What each symbol does to the units:
at | * ! @
x274 | x109 x406 x590
x448 | x270 x873 x282
x270 | x533 x412 x889
x515 | x576 x20 x827
x717 | x156 x270 x23
x20 | x616 x794 x632
x703 | x84 x302 x51
x576 | x172 x590 x274
x216 | x172 x302 x827
x179 | x257 x156 x23
x248 | x659 x972 x130
x185 | x972 x248 x616
x406 | x556 x900 x616
x930 | x51 x179 x883
x999 | x179 x717 x603
x51 | x494 x889 x871
x789 | x900 x515 x152
x533 | x522 x282 x448
x900 | x20 x827 x216
x527 | x527 x185 x140
x152 | x274 x620 x515
x84 | x883 x930 x494
x140 | x130 x20 x185
x93 | x556 x179 x309
x494 | x703 x257 x156
x873 | x412 x533 x248
x130 | x527 x739 x972
x736 | x84 x122 x556
x109 | x789 x185 x576
x871 | x23 x412 x156
x883 | x629 x51 x522
x316 | x257 x84 x629
x122 | x93 x629 x316
x827 | x703 x883 x302
x603 | x494 x522 x717
x889 | x717 x659 x412
x590 | x152 x590 x406
x309 | x122 x883 x798
x629 | x798 x717 x84
x302 | x736 x309 x93
x620 | x972 x632 x20
x282 | x889 x156 x873
x659 | x873 x109 x527
x739 | x185 x789 x172
x156 | x603 x533 x733
x412 | x257 x156 x659
x972 | x140 x248 x739
x794 | x216 x556 x736
x522 | x527 x889 x257
x556 | x302 x316 x122
x616 | x620 x216 x900
x23 | x999 x733 x156
x172 | x109 x616 x789
x632 | x900 x736 x794
x798 | x494 x703 x883
x733 | x717 x448 x533
x257 | x871 x603 x999

In the rows, 26 means zero.

The rows follow the links: the fewer symbols apart two units are, the more alike their rows tend to be.

Each row is also shifted at random along 4 hidden directions that mean nothing.

Name the unit of each row.
22	24	24	26	19	20	28	34	27	23	32	21	33	29	28	27	37	38	17	25	19	26	32	27	22	34	23	26	30	26	25	28	20	12	22	30	37	32	19	22	23	27	19	19	22	22	16	31	24	30	22	16	27	24	16	27	22	22	24: x590
24	29	24	33	31	18	26	27	26	28	24	21	37	24	20	26	23	23	23	24	26	26	21	25	25	28	13	25	29	15	27	30	32	29	34	30	29	25	27	20	26	22	31	30	29	29	20	22	16	23	34	22	25	22	32	24	27	26	23: x316
23	23	26	29	28	19	22	22	26	22	28	16	32	23	26	21	24	23	23	25	19	30	27	20	30	30	21	29	28	26	20	18	23	22	25	31	28	27	22	22	22	19	23	20	21	22	26	20	25	22	19	28	34	19	20	23	38	22	20: x257
24	26	20	24	18	18	26	33	18	22	28	28	26	26	20	23	27	30	19	22	21	27	30	19	26	31	29	31	31	28	26	29	18	12	26	26	34	33	21	32	24	32	19	24	29	14	24	27	31	33	22	25	31	27	20	27	18	19	25: x515
25	23	26	24	29	29	27	21	27	28	34	27	26	38	23	33	26	22	25	28	29	30	28	28	22	23	26	26	31	31	28	26	30	24	25	24	24	29	29	30	26	22	27	29	25	25	21	32	30	21	30	26	16	23	25	25	30	25	24: x248
29	24	26	24	33	30	24	28	23	25	32	28	27	39	24	31	21	17	29	26	32	28	26	25	27	20	30	23	32	34	27	24	29	33	27	23	17	32	32	33	28	27	26	33	28	30	23	27	29	23	32	26	19	22	26	21	30	24	28: x185
23	34	17	14	26	33	20	31	34	26	26	28	22	35	20	36	28	30	24	23	31	27	29	26	27	24	26	18	23	32	22	20	23	26	18	33	18	27	29	31	21	24	12	6	34	28	38	24	31	37	19	17	17	34	18	28	24	28	36: x576
22	28	32	22	29	29	17	16	36	21	32	22	25	30	26	26	32	29	26	21	24	21	23	27	23	25	15	31	22	22	18	17	19	21	17	30	21	23	20	24	21	22	27	7	23	27	29	28	31	26	17	23	28	24	21	28	26	31	20: x23
24	25	33	32	22	34	32	24	24	33	22	33	28	23	26	28	34	40	27	24	28	12	19	32	11	28	17	34	20	19	35	28	26	23	27	25	35	22	20	20	28	25	35	31	11	34	27	39	23	20	38	30	27	36	32	30	20	34	23: x282
25	34	19	25	28	19	23	17	37	31	22	24	33	28	15	26	18	14	32	29	27	37	29	26	34	15	27	17	30	26	19	28	35	34	27	29	12	22	32	25	23	23	19	14	38	23	34	14	26	25	21	21	18	18	28	21	31	25	28: x629
24	29	23	19	23	29	26	34	30	26	27	25	21	27	34	28	32	34	21	23	24	30	33	29	27	32	30	19	21	29	23	25	20	22	20	28	29	27	27	27	22	29	18	16	31	24	24	27	25	36	17	21	22	31	19	30	22	28	31: x406
27	22	31	26	19	25	26	20	31	29	22	27	18	19	22	24	28	26	32	33	27	29	26	30	34	24	32	25	22	23	23	27	35	27	24	29	26	23	24	24	31	18	26	22	29	27	31	13	31	27	17	28	27	31	30	25	27	21	26: x930
27	33	16	21	28	25	19	32	21	22	22	33	24	31	16	30	15	17	29	20	32	27	27	20	33	17	34	21	30	34	25	24	26	38	27	25	15	27	33	34	26	32	19	27	33	29	38	19	31	32	28	28	27	29	27	21	24	26	34: x789
28	23	31	21	30	35	24	25	21	27	32	35	13	35	20	38	29	27	25	23	38	21	21	27	22	27	23	29	21	24	31	23	32	30	27	25	29	28	29	34	29	22	35	33	28	36	23	27	33	29	33	29	20	41	36	27	18	28	26: x739
25	17	29	26	31	28	31	25	25	27	39	16	29	31	30	26	32	28	19	34	22	29	29	24	21	33	21	29	30	29	25	21	23	10	25	27	32	32	20	28	22	20	23	27	21	15	15	34	28	21	25	22	22	19	16	28	36	18	22: x527
26	21	35	23	24	29	22	20	27	27	25	27	9	16	30	26	30	34	25	23	24	24	26	27	25	34	28	31	13	23	25	16	28	26	22	29	38	20	21	23	24	14	30	24	17	32	33	20	29	27	17	36	35	40	30	29	29	27	24: x871
26	30	23	23	29	21	29	23	27	31	22	25	19	17	32	22	19	21	24	24	23	34	28	26	30	27	30	21	21	22	26	30	27	31	31	24	30	21	33	26	22	29	27	28	38	20	23	22	18	29	23	30	23	27	32	30	27	29	27: x736
26	24	30	28	30	37	26	26	30	29	22	23	23	26	30	28	26	26	31	32	28	23	23	29	28	25	26	22	21	29	24	17	31	31	23	30	18	22	25	22	27	16	23	23	19	32	33	24	26	23	25	29	24	29	23	28	39	26	31: x522
28	20	30	22	30	30	26	22	26	27	33	30	19	35	28	30	24	20	27	28	31	31	30	29	28	23	34	23	27	33	28	25	32	31	26	22	24	28	31	31	27	24	28	33	26	29	20	26	30	24	28	30	19	26	29	24	30	26	25: x130
27	20	31	23	25	24	28	22	25	26	35	30	19	35	26	29	26	23	23	25	28	32	30	29	25	25	32	28	29	30	28	28	30	25	25	21	32	30	30	32	27	25	31	33	27	24	17	28	30	23	28	30	21	27	31	24	25	24	21: x972
25	23	26	22	16	26	28	37	21	26	26	32	15	23	30	30	34	42	20	21	27	25	31	29	23	37	32	24	20	26	33	27	28	27	27	27	46	27	24	25	28	25	26	32	21	36	20	25	24	34	28	26	31	42	31	27	15	28	28: x274

Start, symbols taken left to right, then the unit you end at.
Answers are names.
24	25	29	28	22	22	29	19	31	34	25	25	21	20	18	25	31	30	24	32	26	30	26	29	28	29	21	27	22	16	24	29	34	19	28	30	33	25	21	25	27	18	28	20	32	20	24	18	26	28	19	24	23	32	31	27	25	20	23
@ * @ ! *: x717
27	25	28	28	22	31	27	23	31	28	21	24	23	22	20	24	28	26	32	36	26	26	24	29	32	22	27	25	23	25	21	23	32	24	24	30	18	24	22	26	28	18	22	18	26	23	34	19	30	26	17	26	25	27	23	26	32	20	29
! @ !: x156
25	27	15	20	26	19	24	30	20	23	32	24	30	29	17	28	22	24	18	24	22	32	33	13	25	29	28	28	33	35	28	24	22	18	27	28	34	31	23	31	21	27	14	24	27	18	29	24	28	29	27	22	29	24	18	23	28	19	27
@ * * @ !: x590
21	29	26	33	34	38	25	29	27	30	21	22	35	30	21	33	27	30	28	26	30	13	14	27	17	25	7	27	21	21	25	16	26	26	25	33	15	25	23	21	25	15	26	20	15	35	34	34	24	20	35	25	22	32	21	30	35	32	30
@ ! @ * *: x109
25	23	30	32	18	17	31	33	19	25	25	29	25	29	26	22	25	27	21	19	23	27	26	28	26	30	27	26	32	21	28	33	22	22	28	22	32	36	28	28	27	30	34	35	27	19	11	31	24	27	28	37	29	26	27	26	20	26	22
* * ! ! *: x216
22	33	25	20	20	32	23	34	32	27	25	30	17	35	23	34	33	36	23	21	31	23	28	32	25	29	25	21	20	25	24	23	25	26	19	32	25	29	28	30	25	23	22	11	31	31	27	26	30	37	19	22	20	42	23	30	18	29	33
* ! ! @: x216
27	29	21	26	33	20	27	24	27	27	27	19	32	21	34	23	23	23	21	25	23	30	26	23	25	29	20	24	26	21	27	30	23	26	31	25	28	23	29	23	22	31	27	29	35	22	19	26	15	27	29	19	25	18	27	27	26	27	25
@ @ @ * !: x703
30	26	26	27	23	27	28	36	16	23	19	30	19	21	32	20	20	25	28	22	28	23	23	24	31	26	34	25	25	26	27	27	20	30	28	21	23	28	30	30	29	35	30	35	30	24	25	27	26	32	27	35	30	30	27	27	20	26	30
* * ! ! ! @: x798
28	27	20	23	28	24	24	33	14	22	27	31	25	26	19	29	20	24	24	20	29	23	24	17	26	26	27	30	29	28	30	25	25	28	30	26	28	28	26	32	27	31	24	34	27	28	29	24	28	30	33	26	30	31	29	23	20	25	28
@ * @ @: x827
27	31	25	22	38	35	22	22	32	26	27	21	28	26	32	31	30	26	30	29	32	21	19	28	24	23	15	23	18	20	24	24	26	35	28	29	15	18	28	22	26	28	30	22	35	36	26	26	22	30	28	12	19	23	29	30	23	31	28
@ ! @ ! @: x412
29	24	26	27	33	33	29	27	25	25	29	20	31	21	32	25	33	30	26	32	28	17	16	24	22	27	13	31	22	18	26	30	21	20	31	27	22	23	21	23	27	32	31	28	32	25	21	31	23	27	28	13	23	21	25	31	20	24	25
! * @ * @: x999
27	21	30	27	19	25	31	19	29	32	28	24	22	18	21	24	34	31	25	38	25	26	26	27	27	28	25	31	24	19	25	31	31	14	27	28	34	24	17	25	28	19	26	22	28	17	24	20	30	26	17	20	26	28	26	27	24	16	23
! @ ! *: x257
27	26	26	22	30	22	27	20	29	32	26	25	19	17	29	27	28	28	22	26	27	31	27	27	23	32	23	26	18	18	29	30	31	29	31	26	39	19	28	22	24	25	31	30	34	29	21	22	19	29	28	22	23	32	39	28	21	28	23
@ * * @ *: x603
21	29	30	25	32	30	14	20	33	20	28	21	26	31	26	29	28	24	28	22	26	22	21	27	28	23	16	26	22	22	16	15	23	30	18	31	14	23	26	24	23	20	28	12	25	33	31	22	29	26	19	25	28	24	22	26	30	30	23
@ * ! * *: x23
24	28	28	24	23	22	29	26	26	30	20	30	13	23	31	21	21	26	21	20	24	33	28	28	30	30	32	23	21	23	24	27	22	24	25	22	28	27	33	30	22	28	29	25	35	15	21	27	24	31	18	39	23	34	29	32	25	28	27
@ @ ! *: x93
